Here are made-up things, facts about them, and rows of numbers that follow some of those facts. Name the thing behind each unnamed row.

Facts:
robrom: uses; mafor: points at; bribri: belongs to class; dribror: is of sort
J_113 robrom:J_232 bribri:450 dribror:d
J_117 bribri:313 dribror:c
J_12 robrom:J_252 mafor:J_287 bribri:450 dribror:b
J_133 robrom:J_500 bribri:450 dribror:b
J_138 bribri:212 dribror:a
J_180 robrom:J_646 mafor:J_28 bribri:219 dribror:d
J_186 robrom:J_891 mafor:J_491 bribri:16 dribror:c
J_187 robrom:J_941 mafor:J_697 bribri:313 dribror:a
J_199 mafor:J_294 bribri:219 dribror:a
J_218 mafor:J_509 bribri:450 dribror:e
J_221 mafor:J_138 bribri:585 dribror:d
J_232 mafor:J_629 bribri:313 dribror:a
J_235 robrom:J_519 mafor:J_511 bribri:585 dribror:a
J_239 bribri:313 dribror:b
J_252 bribri:16 dribror:c
J_260 robrom:J_891 bribri:212 dribror:a
J_262 mafor:J_8 bribri:212 dribror:e
J_278 mafor:J_375 bribri:16 dribror:b
J_279 mafor:J_793 bribri:219 dribror:c
J_28 mafor:J_329 bribri:450 dribror:d
J_287 mafor:J_614 bribri:16 dribror:d
J_294 mafor:J_406 bribri:313 dribror:e
J_309 robrom:J_461, J_979 mafor:J_964 bribri:450 dribror:d
J_31 mafor:J_500 bribri:219 dribror:b
J_329 mafor:J_944 bribri:313 dribror:b
J_338 bribri:16 dribror:d
J_349 bribri:16 dribror:e
J_355 mafor:J_349 bribri:585 dribror:c
J_360 bribri:450 dribror:b
J_375 robrom:J_31 mafor:J_260 bribri:450 dribror:a
J_382 mafor:J_941 bribri:219 dribror:a
J_387 mafor:J_780 bribri:585 dribror:c
J_394 robrom:J_891 bribri:212 dribror:c
J_406 mafor:J_94 bribri:219 dribror:b
J_417 robrom:J_68 mafor:J_526 bribri:16 dribror:c
J_422 bribri:585 dribror:a
J_433 mafor:J_338 bribri:585 dribror:a
J_437 mafor:J_459 bribri:219 dribror:c
J_453 mafor:J_422 bribri:212 dribror:b
J_459 mafor:J_620 bribri:585 dribror:b
J_461 mafor:J_12 bribri:585 dribror:b
J_474 mafor:J_382 bribri:212 dribror:a
J_49 robrom:J_519 mafor:J_79 bribri:16 dribror:a
J_491 robrom:J_618 mafor:J_221 bribri:16 dribror:a
J_492 bribri:219 dribror:c
J_500 mafor:J_749 bribri:219 dribror:a
J_509 bribri:212 dribror:a
J_511 mafor:J_895 bribri:313 dribror:a
J_515 robrom:J_117, J_646 bribri:313 dribror:a
J_519 mafor:J_387 bribri:212 dribror:d
J_526 robrom:J_117 mafor:J_515 bribri:16 dribror:e
J_530 robrom:J_941 bribri:585 dribror:a
J_537 mafor:J_417 bribri:219 dribror:d
J_539 bribri:585 dribror:a
J_546 robrom:J_530 mafor:J_530 bribri:450 dribror:a
J_60 bribri:16 dribror:e
J_614 mafor:J_976 bribri:16 dribror:c
J_618 mafor:J_60 bribri:585 dribror:e
J_620 mafor:J_546 bribri:585 dribror:a
J_623 bribri:219 dribror:a
J_629 mafor:J_278 bribri:585 dribror:c
J_632 mafor:J_133 bribri:219 dribror:c
J_636 robrom:J_891 mafor:J_492 bribri:219 dribror:d
J_646 bribri:16 dribror:a
J_654 mafor:J_360 bribri:212 dribror:c
J_661 mafor:J_986 bribri:585 dribror:e
J_68 mafor:J_539 bribri:450 dribror:a
J_690 mafor:J_461 bribri:219 dribror:b
J_697 robrom:J_908 mafor:J_891 bribri:585 dribror:a
J_698 mafor:J_978 bribri:212 dribror:e
J_702 robrom:J_500 mafor:J_113 bribri:585 dribror:a
J_712 robrom:J_519 bribri:219 dribror:b
J_725 robrom:J_509 mafor:J_858 bribri:219 dribror:a
J_74 robrom:J_31 bribri:585 dribror:a
J_748 robrom:J_519 bribri:219 dribror:b
J_749 robrom:J_782 mafor:J_646 bribri:450 dribror:d
J_75 robrom:J_748, J_941 mafor:J_661 bribri:219 dribror:e
J_761 robrom:J_515 bribri:450 dribror:e
J_77 robrom:J_461 bribri:450 dribror:a
J_773 robrom:J_654 bribri:16 dribror:a
J_780 mafor:J_437 bribri:219 dribror:d
J_782 robrom:J_773 mafor:J_239 bribri:219 dribror:b
J_788 robrom:J_828 mafor:J_355 bribri:585 dribror:a
J_79 robrom:J_260 mafor:J_773 bribri:450 dribror:c
J_793 mafor:J_828 bribri:219 dribror:d
J_8 mafor:J_690 bribri:16 dribror:c
J_805 mafor:J_761 bribri:219 dribror:d
J_828 mafor:J_788 bribri:16 dribror:d
J_83 robrom:J_690, J_805 mafor:J_262 bribri:450 dribror:e
J_837 mafor:J_309 bribri:219 dribror:c
J_858 mafor:J_453 bribri:16 dribror:b
J_886 mafor:J_232 bribri:450 dribror:c
J_891 bribri:313 dribror:a
J_895 robrom:J_654, J_492 bribri:16 dribror:b
J_908 robrom:J_294, J_979 mafor:J_725 bribri:16 dribror:d
J_94 bribri:585 dribror:d
J_941 bribri:450 dribror:b
J_944 mafor:J_748 bribri:219 dribror:d
J_964 mafor:J_623 bribri:219 dribror:a
J_976 mafor:J_49 bribri:16 dribror:a
J_978 robrom:J_537 bribri:313 dribror:a
J_979 robrom:J_941 mafor:J_199 bribri:313 dribror:a
J_986 mafor:J_886 bribri:212 dribror:b

Some things and their rows:
[  1  -9  -9  11   3  19  -1  10 -12  -4  -1  -5  -6  16  -7  -6   4 -16
  29  12   5  -2  19 -20  -3   8  13 -14   8  -8   7  28   3]: J_702
[ -5  -1  -3  -4   9  13  20  -5   1  32 -17  13   1   2   2   2   3  -8
   1 -19 -13   1  29 -17  -5  -4   1  10  26  -6  24 -12  -6]: J_891
[-15 -11   6 -13  10  18 -14   3 -26  11 -19 -29  -7   2  -1  -9  13 -11
  -3  -7 -14   1  26 -14  -3  -2   5  -1  10  -7  -1  26   9]: J_698
[-18  -2  14 -18  39   2 -24  -7 -13  10 -15  -6   1  -8   5  -7 -24  15
   1 -36 -21   9 -19   9   6   4   1  11  11   9   2 -19  19]: J_338
[  4  -6  -5   9   3  19   8   5 -15  15  -2  12  -2  17  -4  -2  21 -13
  25  -3  -4   0  22 -21  -3   2  11  -6  16  -9  16  19 -13]: J_511
[-21  -8   7 -19 -16  11 -13  -8 -22  10 -11  -9  -3  -8  -1 -10  22  -4
 -28  -9  -7  -2   3 -23   3 -11   2   2  10 -17 -10  -1  24]: J_537
[-17  -4   8  -9   8   2 -13  -6  -8   2  -5   7  -1  -8  -1  -7  -1   8
   0 -15  -2  -3 -18  -4   8   1   1   1   5  -7  -3 -19  28]: J_944
[-12  -5  -8   4   8  11  11   2   5   4  -3   3   0   4  -4  -4 -13  -7
  17  -2   0  -3  11 -14   0   5   3  -1  14  -5  12  -6  18]: J_77
[ -3  -3   7  -5  10   0 -24  -2  -3   5  -6  -6  -8  -5   0  -5  -1   1
   8  -9  -8   2 -15  -2   0   1   7  -6   2  -7  -2  -4  15]: J_828
[  3  -7   2  12   2   5  -3   4   3  17   4  27   1  -7  -7   0  -6   5
  -2  -3  10 -21   0  -9  -1 -10  -8  -5   7 -17  -1  -2  11]: J_986
[ 21  -3   9  17  22   9 -10   7 -18  32   2  38   3   8  -2   4   1   9
  20 -21  -3  -4   4  -7  -6  -6  -1  -2  13  -7  10  16 -29]: J_895
[ -8  -5  -6   2  22  10   1   4  10   3  -8 -10  -5   2  -3  -5 -24  -9
  18  -7  -5   1  15   4  -2   8   7  -4  14   0  12  -2  24]: J_788
[-13  -5 -10   2   1   7  18   0  15   5  -3   8   1  -1  -4  -3 -12  -6
   8  -1   7  -7  13 -12   1   2  -1   0  16  -9  13 -13  26]: J_725
[ -2  -3   8  -7  11   0 -25  -1  -2   6  -6  -1  -6  -5  -1  -5  -1   0
   7  -9  -7   2 -13   2   0   1   6  -7   3  -7  -1  -3  17]: J_793
[  0 -11   6  10  23  12 -12   5 -16   7   1  12   3   0  -5  -5 -24  11
  15 -16  -1 -11  -5  -4   0  -2  -4  -2  10  -2  -4  15   3]: J_690
[ -6  -2   5  -4   2  -5 -17  -3   2   4   0   7  -6  -7  -2  -3   7   3
   6  -4   0  -2 -16   0   2  -1   3  -8   3 -11  -1 -13  20]: J_309
[-13  -9  -3   5  21  17   9   5 -10  -2  -4   3   2  13  -4  -6 -12  -3
  26  -9  -2   2   7  -9   1  10   6  -1  12   4  11   6  10]: J_976

Name these rows:
No name comes twice in this set of rows, the named rows included.
[ -7  -6   8  -3  14   6 -18  -1 -21   1  -1  10   0   6  -1  -7   5   7
  18 -12  -5   3 -21  -9   6   4   7  -4   2  -2  -3   4   1] => J_287
[-32 -11 -10 -12 -12  20  22  -5   3   5 -13 -11   1  -9  -4  -9  -7 -10
 -21   0  -1 -11  28 -25   3  -6  -5   7  20 -13   2 -11  42] => J_474
[-10  -7 -11   1 -10  11   9   2  14   5  -6 -11  -8  -3  -6  -5   0 -20
   0  14   5  -9  25 -14  -5  -2   5  -8  12 -15   5   3  31] => J_979
[ -7  -5   6   5  31   2  -3   3   5  14  -2  24   8 -10  -2   0 -39  20
   5 -27   0 -10 -10   4   2  -2 -14   8  14   1   3 -20  20] => J_748
[-10  -6  -5  -7  -4  17  15  -3   1  26 -13   0  -2   0   0  -2  13 -13
  -8  -9  -7  -1  37 -24  -5  -7   1   5  24 -11  16  -1   4] => J_697
[-28 -11 -13   5  -5  14  20   4   7 -20   3   6   4   1 -10  -9 -10  -4
  12   6  15 -12   0 -19  10   6   0  -4   8 -10   0 -13  44] => J_68
[-12  -4   6  -2  18   4   2  -4   4  29  -7  22   8 -17   0   1 -25  16
 -17 -31  -5  -8   0  -3   0 -12 -17  15  21  -6   6 -24  20] => J_941
[-33 -15  -6  10 -31  19  32   2 -29 -10  15  48  19  15 -13  -7  56   9
   9   7  24 -16 -12 -52  19  -1  -8  -1  -3 -22  -1  -4   9] => J_218
[  7  -5   2   8   8   3  -9   5  12  22  -2  12  -4 -13  -4   1 -16   1
  -7  -3   3 -14   6  -2  -6 -11  -9  -6   9 -16   1  -1  19] => J_406
[-17  -3  -8  10  21   5  24   0  13  -7   6  32  10   5  -5  -2 -21   9
  30 -15  10   0 -14  -4   7  14  -6   4  13   0  17 -34  25] => J_539
[-21  -6  -8  18  -5  18  49  -1 -17  -1  15  71  25  23  -8   0  28  17
  32 -15  17  -8 -16 -40  17   6  -7   9  13  -4  20 -25 -12] => J_509
[ 17   1  10   7  19  -2 -23   3 -17  13   5  27  -4  13   1   1  16   6
  37 -12  -4   7 -21  -1  -2   5  12  -9  -1  -2  10   4 -25] => J_113

The same things again, as new rows of numbers:
Known rows:
[ 14 -21  14   7   1  11  -4 -31  -7  -5 -34  14   0  15 -12   6  27 -13
 -11   9  12 -17  30 -16 -35  -1   0  13  11 -13 -44  61 -13   8  11  10]: J_375
[  2   8  22  15   5  -3  -6   7 -11 -10  -6  19  -8   9  21   0 -12  -4
   2 -10   6   0  -6  14   0 -19  24  -8  10  -5   7 -10  24 -45  -5  10]: J_186
[ 11  -2   9   0  -2 -13   9  -1  -3  -2  -3   9   7   5  -4  11  12 -11
   4   8   0 -17   3  -4  -4   2  -9   9  -9 -14  -4  26 -10  23   1  -6]: J_511
[-19   7 -28 -27 -25  42   8  17   0  32  50  -9  13 -24  -6 -21 -24  27
  -8  -9 -31  23  -2   3  12  -3  -4   1 -28  15  22   9 -21 -23 -15  -5]: J_287
[-10   8   0  -1  -5  24   7  -9  -4  11  10 -10 -14 -12  16  -2  14  12
  -5  14  -5   5  24   9  12 -22   6  12   9  11   6 -15   1  -3  26 -11]: J_235
[  5  11  21   5  20  -6 -17  -3   6 -25 -31  -5  -7   0  -4  11  -4  -3
   2 -20   9  11  -5   0  -6  -5   8 -15  16  -3   2 -25  16 -29  -2   8]: J_459
[  3   7  -8 -16 -23  24   2  40 -13  29  45   8  23  15 -10   8 -38   2
  -2  -9 -23   0  -3   4  -7  13 -11  17 -40 -21  21  60 -14  -5 -41   0]: J_614
[-12  -1 -16  -3   8  28  -5  -9   3  14  -2 -25 -16  -7   0   1   7  12
  -5  -3   1  16  16   0  12   5  -5   4  10  14   1 -31   6   5  14  -4]: J_858
[  9  13  13   2  -6 -13  -4   5  23 -31 -27  16   3  -5   4   1 -18  -1
  12   2   3  17  -5  -5 -11  -3   7 -22   8  16   0  -6  -5 -12  -7  12]: J_539
[-13  -3 -29  -7   2  26  -8  -5  15   8  -6 -26 -12  -5 -11  -1   0  13
  -2  -2   2  24  12  -7   9  18  -8  -5   8  22  -4 -32  -1  17   6   1]: J_239
[-26   4 -31 -24 -15  46  17  18  15  37  32 -10 -19 -23   4  -8 -17   9
 -11 -35 -32   6 -12  11  32   8 -10 -13 -27  22   4 -11 -48 -23  -2  -5]: J_461
[ 11  -5  -4  -4  -7 -15   7   0   9  -9  -8   8  10   8 -14  10   4  -9
   8  11   3 -11   1 -12  -8  15 -13   2 -10  -5 -10  24 -15  36  -5   0]: J_891
[  6 -11  11   3  11 -16   9 -14 -25  10  16   7  13   1  -5  -1  25  -6
  -1  -5   0 -23 -10  -1  -1  -6   0  13 -12 -26   4  21   8   1  -1  -9]: J_537
[ 23 -28  12  29  17 -21  18 -21 -25  35  -1  21  11  -8  40 -19  25 -12
  11   4  14 -14 -10 -12  -3   9  -4  11  -6 -12   8  28  14  19  -3  -9]: J_519
[-40  -6 -38 -22 -25  20  21  21  21  31  38  -5 -25 -25  11 -28 -19   1
 -22 -27 -32 -17 -31  21  37   1  -5 -23 -19  27 -15 -17 -64 -25   9  -5]: J_262
[ 11   0  21   4   5 -11  12  -6 -15   4   4  10   3   2   6  13  19 -12
   0   7  -1 -25   6   3  -1 -12  -3  17  -7 -22   1  29  -4  10   8 -11]: J_979
[ 10  13  12   1  -6 -13  -5   7  22 -31 -28  15   3  -5   4   1 -17  -1
  12   2   3  17  -5  -6 -10  -3   6 -22   8  16   0  -6  -5 -12  -7  12]: J_509

Rows to name:
No name comes twice in this set of rows, the named rows included.
[-23   8 -27 -25 -15  50   9  21  11  37  34 -16 -11 -22   1  -6 -24  14
 -10 -28 -31  16  -3   9  24   8 -11  -5 -25  19  12  -4 -37 -21  -8  -5] => J_12
[-15 -12 -25 -15 -25   3  35  25   4  26  38  34 -15   7  -2  -4 -10 -18
  -5 -37 -25 -42 -42  16  31  17  -4 -18 -46  -5 -18  25 -59 -13 -17   4] => J_8
[-30   1 -35 -24 -16  42  22  15  18  35  31  -5 -26 -25   5 -11 -12   5
 -11 -40 -32  -2 -19  14  39   9  -9 -19 -27  25  -3 -19 -55 -25   2  -5] => J_690
[ 19 -27   0  18  11 -23  12 -19 -14  19  -4  16  15  -1  15 -14  20  -9
  11   6  15 -10 -12 -16  -7  17  -7   5  -6  -8   0  20  10  28  -8  -2] => J_780

Now the same things, written a new way:
Some rows with their names:
[-22   1  -9  -6  16  21   9 -19  -6   2   5 -10   7  13]: J_113
[ 10   9   4  -5   1  16 -16  11   1  -3 -11   4  -4 -14]: J_433
[  4  -9   9   9   7 -27  19  10  -6   6  -1 -14  -7 -14]: J_712
[ -2   1  10   0  11  17 -17  16  -2  -6  -9   5   8  -2]: J_697
[ -8 -28  20  24 -57 -22 -39 -52  -5  64  -1  23 -40 -39]: J_75
[ -1  21 -21 -13  -5  19  12 -26  -3   2  -2 -12 -17 -16]: J_908
[ -1  21 -21 -13  -5  18  12 -26  -3   1  -1 -11 -17 -15]: J_180
[ 18 -11  -4  -4 -39   0  18 -14   4 -14  -3   8 -14  -9]: J_618
[ -7  22  -9  19  -8 -22  16  18  -4 -51 -13  30  -1  24]: J_437
[ -6 -17  16  14  16 -27  18  15  -8   3   1 -13   5  -1]: J_239
[  1  -8  11  12   6 -27  20  13  -8   0  -3 -13  -6 -14]: J_858
[-23  26   9  -1 -11 -36  17 -13 -11 -10  23  17   2  13]: J_355
[  9  12   4  -4  -2  16 -14  12  -2  -6 -12   4  -5 -17]: J_979
[-34  -5   2  23 -47 -37 -46 -37  -4  64   9  18   4 -14]: J_886
[-23 -10  33  -7 -10 -13  40 -13 -19 -26  20  14   9  15]: J_349
[-17  21 -19   4  30  17  39  10  -6 -53 -32  26   1   2]: J_780
[ -4  12 -12   7 -21 -24  -4  -8   5   0   9  12   2  15]: J_117

Rows to name:
No name comes twice in this set of rows, the named rows included.
[-14   3  -6  11 -11 -22  -6  -3   2  -2  11  13  14  29] => J_492
[ 22   5 -38  20 -42  -8 -26   1  19  -3 -19   9  -9   6] => J_279
[-24   0  -8  -2  18  21   8 -14  -8  -1   2  -8  10  15] => J_94
[  4   9  28   9   4  30 -15  25 -25 -41  -2 -20 -13  19] => J_620
[-32 -15  15   5 -22  11 -43  -7  -9  47  -9   0  35 -33] => J_232
[ 50 -14 -26 -46 -33  12  43  13  35  28  52  14 -84   5] => J_83
[ 41  18 -27 -10  23 -31 -17 -44  41  -4  23  -2  15  31] => J_614
[  3  -3 -32   5  -3  34  -8 -11   7   0 -20 -12  -3   2] => J_793
[ -3   0  39  12   7  35 -20  24 -31 -40   7 -32  -5  35] => J_530
[ 40 -23 -18 -40 -21  16  42  15  36  23  55  14 -70  17] => J_262
[ 36   3  -3 -32  43 -23 -20   8  -8  50 -11   6  -2  41] => J_773
[ 42  23 -32 -27   5 -63  -9 -22   2  52   2  12 -14  45] => J_79
[  7   8  32   8  -1  33 -19  21 -28 -39   4 -32 -17  22] => J_546

